Below are the code and all the weights of a small trained network. Each question names an input and a target symbol and asks about switching units off, where a switched-off unit gives its printed mean instead of its output.

import numpy as np


def w(rows, s, z=0):
    codes = np.array(rows[::2]) - 128.0
    scale = np.full(codes.shape[1], s)
    scale[-1] = z or s
    return codes * scale


def norm(h):
    return h / np.sqrt((h * h).mean(-1, keepdims=True) + 1e-5)


def f(y):
    return y / 2 * (1 + np.tanh(0.7978845608 * (y + 0.044715 * y**3)))


def softmax(a):
    e = np.exp(a - a.max(-1, keepdims=True))
    return e / e.sum(-1, keepdims=True)


def log_softmax(a):
    a = a - a.max(-1, keepdims=True)
    return a - np.log(np.exp(a).sum(-1, keepdims=True))


def net(x, mask):
    ids = ['ΔΘΠΣΩγημξψ'.index(c) for c in x.split()]
    T = len(ids)
    res = E[ids] + P[:T]
    r = norm(res)
    for j in range(2):
        rows = slice(3 * j, 3 * j + 3)
        q, k, v = (r @ M[0][rows].T for M in (Q, K, V))
        z = softmax(np.where(np.tri(T) > 0, q @ k.T / 3**0.5, -1e9)) @ v
        o = O[0][rows]
        res = res + np.where(mask[j], z, o[:, -1]) @ o[:, :-1]
    y = f(norm(res) @ A[0][:, :-1].T + A[0][:, -1])
    res = res + np.where(mask[2:10], y, B[0][:, -1]) @ B[0][:, :-1]
    return log_softmax(norm(res)[-1] @ U[:, :-1].T + U[:, -1])


Q, K, V, O, A, B = {}, {}, {}, {}, {}, {}
E = w([
[186,227,93],'Δ',
[186,4,169],'Θ',
[150,153,93],'Π',
[125,92,105],'Σ',
[180,174,55],'Ω',
[148,113,129],'γ',
[139,135,155],'η',
[152,155,93],'μ',
[91,184,99],'ξ',
[200,63,152],'ψ',
],0.021)
P = w([
[114,5,11],'0',
[145,8,87],'1',
[141,2,149],'2',
[150,25,178],'3',
[128,28,208],'4',
[125,26,211],'5',
],0.0024)
Q[0] = w([
[202,199,125],'h0',
[83,170,149],'h0',
[77,145,141],'h0',
[154,76,181],'h1',
[5,133,128],'h1',
[100,74,145],'h1',
],0.022)
K[0] = w([
[189,183,130],'h0',
[217,102,97],'h0',
[179,137,131],'h0',
[179,89,155],'h1',
[64,6,17],'h1',
[188,57,81],'h1',
],0.014)
V[0] = w([
[17,147,108],'h0',
[255,132,121],'h0',
[124,187,210],'h0',
[83,147,250],'h1',
[170,215,179],'h1',
[124,176,92],'h1',
],0.012)
O[0] = w([
[121,136,146,32],'h0',
[93,159,49,254],'h0',
[183,124,117,72],'h0',
[254,69,143,105],'h1',
[151,135,30,166],'h1',
[118,224,180,115],'h1',
],0.0098,0.0083)
A[0] = w([
[132,131,183,104],'n0',
[106,177,51,253],'n1',
[227,153,150,123],'n2',
[52,168,24,159],'n3',
[62,135,173,197],'n4',
[118,135,95,65],'n5',
[66,29,109,80],'n6',
[10,129,192,240],'n7',
],0.013,0.004)
B[0] = w([
[147,92,103,115],'n0',
[131,84,228,249],'n1',
[121,61,141,155],'n2',
[188,104,151,255],'n3',
[254,64,107,156],'n4',
[118,116,89,134],'n5',
[98,204,132,165],'n6',
[169,28,148,192],'n7',
],0.0082,0.0097)
U = w([
[150,165,137,254],'Δ',
[104,98,130,153],'Θ',
[101,123,161,124],'Π',
[134,119,151,60],'Σ',
[67,158,95,163],'Ω',
[148,106,186,77],'γ',
[215,74,75,98],'η',
[68,122,183,189],'μ',
[198,147,255,104],'ξ',
[54,93,49,95],'ψ',
],0.013,0.0057)

Each question gives the input, a string of symbols that net reads in full, and the target symbol t.
The units are the heads (3 rows each of Q, K, V and O) and the neurons (one row each of A and B). Each row of codes is followed by its name. A weight is (code - 128) times the scale printed after its matrix; where a second scale follows, it is the last column's (O, A, B and U).
mask holds one flag per unit, heads first, then neurons. A switched-off unit (its flag False) gives its mean, the last column of its rows in O or B, instead of its output. The means were averaged over made-up inputs and are rounded, as every weight is.
A unit's drop is (log p(t) with every unit on - log p(t) with that unit switched off) / (log p(t) with every unit on - log p(t) with every unit switched off).
The circuit of an input: a set's keep is (log p(t) with only the set's units on - log p(t) with every unit switched off) / (log p(t) with every unit on - log p(t) with every unit switched off). Starting from all 10 units, units are removed one at a time, each time the one whose removal leaves the highest keep (on an exact tie, the one counted first), for as long as the keep stays at least 0.8.
units of the circuit, in order: the units of the circuit, biggest drop first
top k neurons: the k neurons with the biggest drops, biggest first
which heads matter: for each layer, one digit per head in row order, 1 if its drop is at least 0.15 and else 0, layers parted by /
drop of u: that unit's drop, to one decimal
input ξ Π Δ Ω, target Δ: units of the circuit, in order	(h1 n1)
input ξ Θ ξ, target ξ: which heads matter	00
input Δ ξ γ μ, target ξ: units of the circuit, in order	(n1 n3 h1)
input ψ Δ Π, target Δ: top neuron	(n3)
input Δ μ μ, target Δ: units of the circuit, in order	(h1 n3 n1 h0)
input ψ Π ψ μ, target μ: units of the circuit, in order	(h1 n1)
input Θ Ω Ω μ, target μ: which heads matter	11
input Δ μ μ ψ Ω ξ, target ξ: units of the circuit, in order	(n1 n3)
input Ω μ η μ Δ μ, target Δ: units of the circuit, in order	(h1 n7)
input μ η γ Θ Δ Π, target Δ: top 2 neurons	(n7 n4)
input Π γ μ ψ, target ψ: top 3 neurons	(n1 n3 n6)
input Θ Θ Θ μ γ ψ, target ψ: drop of n1	0.7
input η ψ ξ Θ Ω, target ξ: drop of h0	0.1
input μ Ω Ω, target Ω: units of the circuit, in order	(h1)
input η η η, target η: drop of h1	1.0
input ψ η μ ξ Π, target ξ: drop of h0	0.0
